Below is a small trained network, with its code and all its weights. Each question gives an input and a target symbol and asks what happens when units are switched off, that is, made to give their printed mean instead of their output.

import numpy as np


def w(rows, s, z=0):
    codes = np.array(rows[::2]) - 128.0
    scale = np.full(codes.shape[1], s)
    scale[-1] = z or s
    return codes * scale


def norm(h):
    return h / np.sqrt((h * h).mean(-1, keepdims=True) + 1e-5)


def f(y):
    return np.maximum(y, 0)


def softmax(a):
    e = np.exp(a - a.max(-1, keepdims=True))
    return e / e.sum(-1, keepdims=True)


def log_softmax(a):
    a = a - a.max(-1, keepdims=True)
    return a - np.log(np.exp(a).sum(-1, keepdims=True))


def net(x, mask):
    ids = ['ΠΦβδημσψ'.index(c) for c in x.split()]
    T = len(ids)
    res = E[ids] + P[:T]
    r = norm(res)
    for j in range(3):
        rows = slice(4 * j, 4 * j + 4)
        q, k, v = (r @ M[0][rows].T for M in (Q, K, V))
        z = softmax(np.where(np.tri(T) > 0, q @ k.T / 4**0.5, -1e9)) @ v
        o = O[0][rows]
        res = res + np.where(mask[j], z, o[:, -1]) @ o[:, :-1]
    y = f(norm(res) @ A[0][:, :-1].T + A[0][:, -1])
    res = res + np.where(mask[3:11], y, B[0][:, -1]) @ B[0][:, :-1]
    return log_softmax(norm(res)[-1] @ U[:, :-1].T + U[:, -1])


Q, K, V, O, A, B = {}, {}, {}, {}, {}, {}
E = w([
[174,61,12,53,185],'Π',
[59,119,83,133,47],'Φ',
[60,90,139,148,86],'β',
[17,147,102,198,55],'δ',
[73,120,108,180,66],'η',
[15,102,142,170,71],'μ',
[38,117,120,160,53],'σ',
[118,225,88,123,254],'ψ',
],0.0071)
P = w([
[253,168,173,85,176],'0',
[78,196,95,144,68],'1',
[91,151,92,179,78],'2',
[93,147,98,201,84],'3',
[84,137,100,211,102],'4',
[85,123,105,218,112],'5',
[70,110,119,213,122],'6',
[68,97,118,214,132],'7',
[65,86,124,212,138],'8',
[62,78,129,214,149],'9',
[58,67,135,202,151],'10',
[51,58,141,196,155],'11',
[49,50,150,194,165],'12',
],0.0053)
Q[0] = w([
[167,126,77,81,187],'H1',
[138,142,205,135,59],'H1',
[188,102,95,64,151],'H1',
[143,169,207,180,162],'H1',
[44,132,120,161,109],'H2',
[194,143,138,126,166],'H2',
[88,148,123,161,45],'H2',
[90,95,118,118,105],'H2',
[117,199,104,119,150],'H3',
[199,218,129,81,236],'H3',
[97,164,117,155,166],'H3',
[95,123,165,102,245],'H3',
],0.012)
K[0] = w([
[121,129,31,77,184],'H1',
[100,125,194,191,9],'H1',
[83,59,58,94,76],'H1',
[80,171,78,168,187],'H1',
[202,178,201,122,149],'H2',
[64,133,105,98,148],'H2',
[143,161,183,126,75],'H2',
[165,116,150,78,116],'H2',
[35,236,133,120,152],'H3',
[33,223,20,186,186],'H3',
[105,159,132,86,133],'H3',
[97,177,38,108,254],'H3',
],0.0099)
V[0] = w([
[154,111,186,55,117],'H1',
[227,176,149,184,86],'H1',
[77,194,203,171,56],'H1',
[146,45,79,96,171],'H1',
[170,186,107,115,201],'H2',
[159,22,47,134,166],'H2',
[181,203,133,100,7],'H2',
[196,88,214,26,81],'H2',
[123,108,132,99,151],'H3',
[83,74,122,106,1],'H3',
[76,187,148,65,138],'H3',
[150,94,79,49,136],'H3',
],0.0089)
O[0] = w([
[99,106,105,197,164,61],'H1',
[74,65,147,114,129,113],'H1',
[117,30,44,106,152,204],'H1',
[139,217,170,163,124,84],'H1',
[65,129,163,145,186,128],'H2',
[46,94,49,77,112,69],'H2',
[163,254,184,69,93,254],'H2',
[112,243,121,216,54,176],'H2',
[150,109,111,116,112,109],'H3',
[126,52,147,131,230,186],'H3',
[141,191,104,150,141,144],'H3',
[138,76,69,87,113,124],'H3',
],0.0092,0.0043)
A[0] = w([
[116,41,52,246,42,75],'N1',
[166,86,216,246,43,130],'N2',
[197,209,200,152,173,2],'N3',
[190,197,150,50,106,114],'N4',
[53,186,66,47,180,100],'N5',
[45,73,180,163,1,52],'N6',
[108,23,110,226,240,130],'N7',
[134,179,220,148,245,160],'N8',
],0.0093,0.006)
B[0] = w([
[221,95,61,177,122,233],'N1',
[85,93,114,123,250,227],'N2',
[137,160,200,61,213,205],'N3',
[60,164,100,184,111,255],'N4',
[185,37,147,98,160,220],'N5',
[54,82,159,129,62,167],'N6',
[129,232,88,55,122,247],'N7',
[117,102,54,143,55,255],'N8',
],0.012,0.0061)
U = w([
[127,59,78,137,63,122],'Π',
[183,192,196,120,78,203],'Φ',
[105,111,125,242,138,112],'β',
[208,95,225,66,122,198],'δ',
[49,84,200,123,108,125],'η',
[214,151,79,153,170,112],'μ',
[87,112,163,143,229,115],'σ',
[8,152,23,70,158,7],'ψ',
],0.013,0.015)

Each question gives the input, a string of symbols that net reads in full, and the target symbol t.
The units are the heads (4 rows each of Q, K, V and O) and the neurons (one row each of A and B). Each row of codes is followed by its name. A weight is (code - 128) times the scale printed after its matrix; where a second scale follows, it is the last column's (O, A, B and U).
mask holds one flag per unit, heads first, then neurons. A switched-off unit (its flag False) gives its mean, the last column of its rows in O or B, instead of its output. The means were averaged over made-up inputs and are rounded, as every weight is.
A unit's drop is (log p(t) with every unit on - log p(t) with that unit switched off) / (log p(t) with every unit on - log p(t) with every unit switched off).
The circuit of an input: a set's keep is (log p(t) with only the set's units on - log p(t) with every unit switched off) / (log p(t) with every unit on - log p(t) with every unit switched off). Starting from all 11 units, units are removed one at a time, each time the one whose removal leaves the highest keep (on an exact tie, the one counted first), for as long as the keep stays at least 0.8.
units of the circuit, in order: the units of the circuit, biggest drop first
most important unit: the unit with the biggest drop
top k neurons: the k neurons with the biggest drops, biggest first
heads that matter: for each layer, one digit per head in row order, 1 if its drop is at least 0.15 and else 0, layers parted by /
drop when u is switched off: that unit's drop, to one decimal
input σ Π Φ δ σ β σ β, target σ: heads that matter => 110
input η β μ δ, target η: units of the circuit, in order => (H1 H2 N6)
input δ Φ σ, target δ: units of the circuit, in order => (H2)
input β Π β Φ β Π Π μ μ Φ μ, target β: units of the circuit, in order => (H2 H1)
input ψ Φ Φ ψ Π μ μ δ Π, target ψ: top 3 neurons => (N4 N8 N3)
input β Φ μ Φ μ Π Π ψ ψ η, target β: units of the circuit, in order => (H2 H1 N7)
input ψ Π Φ σ Π Π ψ Π, target δ: top 3 neurons => (N5 N8 N2)
input Π μ Φ δ ψ μ β ψ δ σ, target Π: heads that matter => 001
input Φ μ Φ δ, target Φ: heads that matter => 010
input σ β Φ η Π, target Φ: top 3 neurons => (N2 N8 N3)
input σ Φ δ μ δ σ σ σ, target σ: units of the circuit, in order => (H2 H1 H3 N2)
input Π Π Φ, target Π: heads that matter => 011
input σ Φ β, target σ: units of the circuit, in order => (H1 H2 H3 N2)
input Π Φ Π ψ δ η Φ Φ μ Π, target Π: units of the circuit, in order => (H2 N8 H1 N7)
input Π Φ β δ μ σ Π β, target Π: most important unit => H3
input β μ β μ σ Π Π, target ψ: heads that matter => 111
input Π Π Π η, target Π: heads that matter => 000
input σ δ Π ψ Π σ ψ, target ψ: heads that matter => 111
input η μ μ Φ Φ Φ Π μ ψ β Φ, target η: heads that matter => 110
input δ β δ Φ Φ β σ μ σ β σ β, target δ: units of the circuit, in order => (H2)
input μ η δ σ ψ Φ Π, target Φ: top 3 neurons => (N2 N3 N8)
input Π Π Π β ψ ψ, target ψ: top 2 neurons => (N1 N5)
input σ β ψ σ β Π η μ, target σ: top 2 neurons => (N2 N3)
input μ σ μ Π μ Π Π σ Π η Φ, target μ: heads that matter => 110
input Π μ Π μ, target Π: heads that matter => 000
input Π ψ ψ Π β ψ η Φ Π, target Π: top 3 neurons => (N8 N5 N2)
input Φ Φ σ μ μ σ, target Φ: most important unit => H2
input σ Π Π σ ψ Π β δ ψ Φ, target σ: top 2 neurons => (N2 N3)
input μ ψ δ Φ η η, target μ: drop when N1 is switched off => 0.2
